Below are the code and all the weights of a small trained network. Each question names an input and a target symbol and asks about switching units off, where a switched-off unit gives its printed mean instead of its output.

import numpy as np


def w(rows, s, z=0):
    codes = np.array(rows[::2]) - 128.0
    scale = np.full(codes.shape[1], s)
    scale[-1] = z or s
    return codes * scale


def norm(h):
    return h / np.sqrt((h * h).mean(-1, keepdims=True) + 1e-5)


def f(y):
    return np.maximum(y, 0)


def softmax(a):
    e = np.exp(a - a.max(-1, keepdims=True))
    return e / e.sum(-1, keepdims=True)


def log_softmax(a):
    a = a - a.max(-1, keepdims=True)
    return a - np.log(np.exp(a).sum(-1, keepdims=True))


def net(x, mask):
    ids = ['γδζλμξφω'.index(c) for c in x.split()]
    T = len(ids)
    res = E[ids] + P[:T]
    u = 0
    for l in range(3):
        r = norm(res)
        for j in range(3):
            rows = slice(4 * j, 4 * j + 4)
            q, k, v = (r @ M[l][rows].T for M in (Q, K, V))
            z = softmax(np.where(np.tri(T) > 0, q @ k.T / 4**0.5, -1e9)) @ v
            o = O[l][rows]
            res = res + np.where(mask[u + j], z, o[:, -1]) @ o[:, :-1]
        u += 3
        y = f(norm(res) @ A[l][:, :-1].T + A[l][:, -1])
        res = res + np.where(mask[u : u + 8], y, B[l][:, -1]) @ B[l][:, :-1]
        u += 8
    return log_softmax(norm(res)[-1] @ U[:, :-1].T + U[:, -1])


Q, K, V, O, A, B = {}, {}, {}, {}, {}, {}
E = w([
[135,160,130],'γ',
[149,144,108],'δ',
[76,157,99],'ζ',
[142,154,127],'λ',
[165,164,115],'μ',
[206,168,69],'ξ',
[95,70,151],'φ',
[251,64,100],'ω',
],0.014)
P = w([
[75,112,134],'0',
[118,111,150],'1',
[138,110,149],'2',
[156,92,144],'3',
[181,112,185],'4',
[91,184,254],'5',
],0.008)
Q[0] = w([
[253,222,120],'0.h1',
[44,87,153],'0.h1',
[164,115,3],'0.h1',
[139,48,146],'0.h1',
[165,191,135],'0.h2',
[176,137,52],'0.h2',
[149,80,157],'0.h2',
[95,173,100],'0.h2',
[47,160,195],'0.h3',
[219,186,126],'0.h3',
[230,205,135],'0.h3',
[112,69,97],'0.h3',
],0.006)
K[0] = w([
[182,65,193],'0.h1',
[110,242,27],'0.h1',
[99,116,176],'0.h1',
[64,177,115],'0.h1',
[106,101,104],'0.h2',
[162,138,123],'0.h2',
[113,131,96],'0.h2',
[167,82,164],'0.h2',
[91,110,162],'0.h3',
[211,131,124],'0.h3',
[254,114,159],'0.h3',
[68,125,62],'0.h3',
],0.0088)
V[0] = w([
[99,88,219],'0.h1',
[66,110,176],'0.h1',
[133,83,181],'0.h1',
[140,151,156],'0.h1',
[15,254,129],'0.h2',
[146,100,165],'0.h2',
[78,95,206],'0.h2',
[111,101,82],'0.h2',
[132,169,162],'0.h3',
[136,120,119],'0.h3',
[197,177,131],'0.h3',
[129,216,176],'0.h3',
],0.0068)
O[0] = w([
[123,4,54,134],'0.h1',
[163,36,88,115],'0.h1',
[86,45,113,145],'0.h1',
[111,150,73,127],'0.h1',
[65,140,66,109],'0.h2',
[239,92,135,125],'0.h2',
[218,130,211,103],'0.h2',
[94,126,129,129],'0.h2',
[133,62,54,145],'0.h3',
[117,136,134,138],'0.h3',
[26,121,66,250],'0.h3',
[120,67,13,155],'0.h3',
],0.0034,0.0017)
A[0] = w([
[195,156,224,95],'0.n1',
[167,110,57,65],'0.n2',
[144,9,137,121],'0.n3',
[75,93,39,71],'0.n4',
[225,253,94,69],'0.n5',
[62,176,207,29],'0.n6',
[24,166,179,2],'0.n7',
[129,108,101,123],'0.n8',
],0.0054,0.0019)
B[0] = w([
[199,81,3,224],'0.n1',
[84,117,194,188],'0.n2',
[160,195,120,251],'0.n3',
[126,48,97,183],'0.n4',
[84,165,218,236],'0.n5',
[126,115,219,189],'0.n6',
[134,155,223,180],'0.n7',
[133,116,162,153],'0.n8',
],0.005,0.0027)
Q[1] = w([
[163,75,93],'1.h1',
[82,218,60],'1.h1',
[146,151,74],'1.h1',
[190,2,84],'1.h1',
[209,163,63],'1.h2',
[24,189,109],'1.h2',
[187,157,123],'1.h2',
[218,164,157],'1.h2',
[56,127,74],'1.h3',
[149,172,79],'1.h3',
[200,43,186],'1.h3',
[102,135,74],'1.h3',
],0.0075)
K[1] = w([
[117,85,152],'1.h1',
[226,130,69],'1.h1',
[192,129,181],'1.h1',
[94,55,245],'1.h1',
[159,112,172],'1.h2',
[97,163,90],'1.h2',
[161,80,123],'1.h2',
[150,101,222],'1.h2',
[108,171,117],'1.h3',
[130,152,151],'1.h3',
[175,52,159],'1.h3',
[92,148,118],'1.h3',
],0.012)
V[1] = w([
[66,118,108],'1.h1',
[140,172,56],'1.h1',
[68,117,159],'1.h1',
[2,67,126],'1.h1',
[146,164,70],'1.h2',
[69,67,224],'1.h2',
[120,101,152],'1.h2',
[102,104,171],'1.h2',
[238,98,79],'1.h3',
[139,42,233],'1.h3',
[99,201,63],'1.h3',
[129,97,164],'1.h3',
],0.0071)
O[1] = w([
[66,70,177,137],'1.h1',
[202,30,192,54],'1.h1',
[45,123,132,167],'1.h1',
[23,99,74,196],'1.h1',
[202,25,102,75],'1.h2',
[16,224,151,212],'1.h2',
[74,252,82,159],'1.h2',
[68,183,139,163],'1.h2',
[189,143,80,175],'1.h3',
[65,249,40,252],'1.h3',
[180,6,221,25],'1.h3',
[58,220,63,171],'1.h3',
],0.0038,0.0028)
A[1] = w([
[95,208,141,251],'1.n1',
[24,100,128,181],'1.n2',
[169,229,175,32],'1.n3',
[202,57,109,123],'1.n4',
[2,85,124,173],'1.n5',
[137,102,114,17],'1.n6',
[127,115,205,163],'1.n7',
[199,120,118,91],'1.n8',
],0.0073,0.0023)
B[1] = w([
[190,181,229,254],'1.n1',
[149,180,91,207],'1.n2',
[163,84,152,182],'1.n3',
[150,255,182,165],'1.n4',
[162,144,91,216],'1.n5',
[111,142,129,129],'1.n6',
[160,87,155,169],'1.n7',
[62,151,142,150],'1.n8',
],0.006,0.0056)
Q[2] = w([
[215,126,230],'2.h1',
[107,79,38],'2.h1',
[122,138,84],'2.h1',
[255,116,113],'2.h1',
[219,143,208],'2.h2',
[159,86,243],'2.h2',
[199,106,157],'2.h2',
[22,150,184],'2.h2',
[41,56,75],'2.h3',
[109,103,61],'2.h3',
[122,104,251],'2.h3',
[109,80,90],'2.h3',
],0.0097)
K[2] = w([
[206,190,54],'2.h1',
[115,75,130],'2.h1',
[103,111,162],'2.h1',
[218,118,140],'2.h1',
[233,131,113],'2.h2',
[157,168,92],'2.h2',
[170,134,149],'2.h2',
[116,137,75],'2.h2',
[98,85,248],'2.h3',
[68,112,170],'2.h3',
[189,102,92],'2.h3',
[76,101,172],'2.h3',
],0.014)
V[2] = w([
[147,48,132],'2.h1',
[141,79,207],'2.h1',
[71,79,103],'2.h1',
[133,132,200],'2.h1',
[157,134,56],'2.h2',
[234,178,133],'2.h2',
[223,154,62],'2.h2',
[198,172,70],'2.h2',
[84,145,125],'2.h3',
[167,109,165],'2.h3',
[82,191,110],'2.h3',
[254,96,108],'2.h3',
],0.0097)
O[2] = w([
[177,45,72,1],'2.h1',
[241,73,167,60],'2.h1',
[101,70,109,20],'2.h1',
[176,126,191,146],'2.h1',
[123,199,27,132],'2.h2',
[206,191,143,250],'2.h2',
[165,217,58,191],'2.h2',
[145,244,67,210],'2.h2',
[141,119,178,140],'2.h3',
[159,113,85,98],'2.h3',
[101,169,253,219],'2.h3',
[136,152,15,132],'2.h3',
],0.0062,0.0036)
A[2] = w([
[123,130,131,86],'2.n1',
[107,61,217,53],'2.n2',
[71,81,145,4],'2.n3',
[168,126,8,227],'2.n4',
[169,223,173,215],'2.n5',
[113,131,9,89],'2.n6',
[119,104,106,235],'2.n7',
[104,65,133,178],'2.n8',
],0.011,0.0032)
B[2] = w([
[153,137,111,128],'2.n1',
[113,43,90,153],'2.n2',
[42,123,155,134],'2.n3',
[79,155,158,176],'2.n4',
[171,177,190,252],'2.n5',
[65,129,2,150],'2.n6',
[108,133,97,142],'2.n7',
[102,123,27,147],'2.n8',
],0.0098,0.011)
U = w([
[68,116,78,119],'γ',
[120,71,222,99],'δ',
[35,74,176,129],'ζ',
[81,99,80,220],'λ',
[160,56,117,253],'μ',
[255,112,154,38],'ξ',
[28,189,184,107],'φ',
[170,189,33,70],'ω',
],0.014,0.0051)

Each question gives the input, a string of symbols that net reads in full, and the target symbol t.
The units are the heads (4 rows each of Q, K, V and O) and the neurons (one row each of A and B). Each row of codes is followed by its name. A weight is (code - 128) times the scale printed after its matrix; where a second scale follows, it is the last column's (O, A, B and U).
mask holds one flag per unit, layer by layer, with each layer's heads first. A switched-off unit (its flag False) gives its mean, the last column of its rows in O or B, instead of its output. The means were averaged over made-up inputs and are rounded, as every weight is.
A unit's drop is (log p(t) with every unit on - log p(t) with that unit switched off) / (log p(t) with every unit on - log p(t) with every unit switched off).
The circuit of an input: a set's keep is (log p(t) with only the set's units on - log p(t) with every unit switched off) / (log p(t) with every unit on - log p(t) with every unit switched off). Starting from the 12 units with the biggest drops (on a tie, the unit counted first), units are removed one at a time, each time the one whose removal leaves the highest keep (on an exact tie, the one counted first), for as long as the keep stays at least 0.8.
circuit, biggest first: the units of the circuit, biggest drop first
unit that matters most: the unit with the biggest drop
k most important neurons: the k neurons with the biggest drops, biggest first
which heads matter: for each layer, one digit per head in row order, 1 if its drop is at least 0.15 and else 0, layers parted by /
input ω δ λ λ ξ δ, target ξ: unit that matters most => 1.h1
input λ φ ζ δ ξ, target φ: circuit, biggest first => 1.h1, 2.h1, 0.h1, 2.h3
input δ δ ω δ ξ λ, target ξ: circuit, biggest first => 1.h1, 1.h2
input ξ γ φ, target ξ: circuit, biggest first => 1.h2, 1.h3, 2.h1
input ζ φ μ, target ζ: circuit, biggest first => 2.h2, 0.h1, 1.h1
input λ ω δ, target ω: circuit, biggest first => 2.h3, 1.h2
input ζ λ ω γ μ, target ω: circuit, biggest first => 2.h3, 1.h3
input δ ξ γ ξ φ, target ξ: which heads matter => 100 / 001 / 100
input δ λ φ, target δ: circuit, biggest first => 1.h3, 2.h2, 2.h1
input ζ ζ φ δ, target ζ: circuit, biggest first => 2.h2, 1.h1
input δ φ μ δ, target δ: 3 most important neurons => 0.n1, 1.n4, 2.n2
input δ ω ω ξ μ φ, target ω: circuit, biggest first => 2.h2, 2.h3
input γ ξ ω δ λ ξ, target ξ: which heads matter => 100 / 100 / 100
input λ μ λ, target μ: unit that matters most => 1.h3
input λ μ ξ φ, target λ: which heads matter => 010 / 100 / 000
input μ δ ξ λ ω, target ω: circuit, biggest first => 2.h3, 1.h3
input μ γ μ, target μ: which heads matter => 101 / 001 / 000
input δ δ ω γ, target ω: circuit, biggest first => 2.h3, 1.h2
input δ φ ω, target δ: circuit, biggest first => 2.h2, 1.h1, 1.h3
input δ δ φ, target δ: unit that matters most => 0.h1
input ω ω φ γ ζ, target ω: which heads matter => 000 / 000 / 011
input γ λ ω μ δ, target ω: circuit, biggest first => 2.h3, 1.h3
input μ ξ φ ξ, target μ: which heads matter => 110 / 101 / 110
input δ ω γ, target ω: which heads matter => 000 / 011 / 011
input μ γ φ δ, target μ: which heads matter => 110 / 001 / 110
input ζ ζ λ μ, target μ: which heads matter => 111 / 111 / 100
input ω ζ μ ω δ λ, target ω: circuit, biggest first => 2.h3
input ω φ ω φ φ μ, target ω: which heads matter => 010 / 000 / 011
input ζ δ γ ζ δ, target ζ: which heads matter => 011 / 101 / 010
input λ φ μ, target λ: which heads matter => 111 / 101 / 100
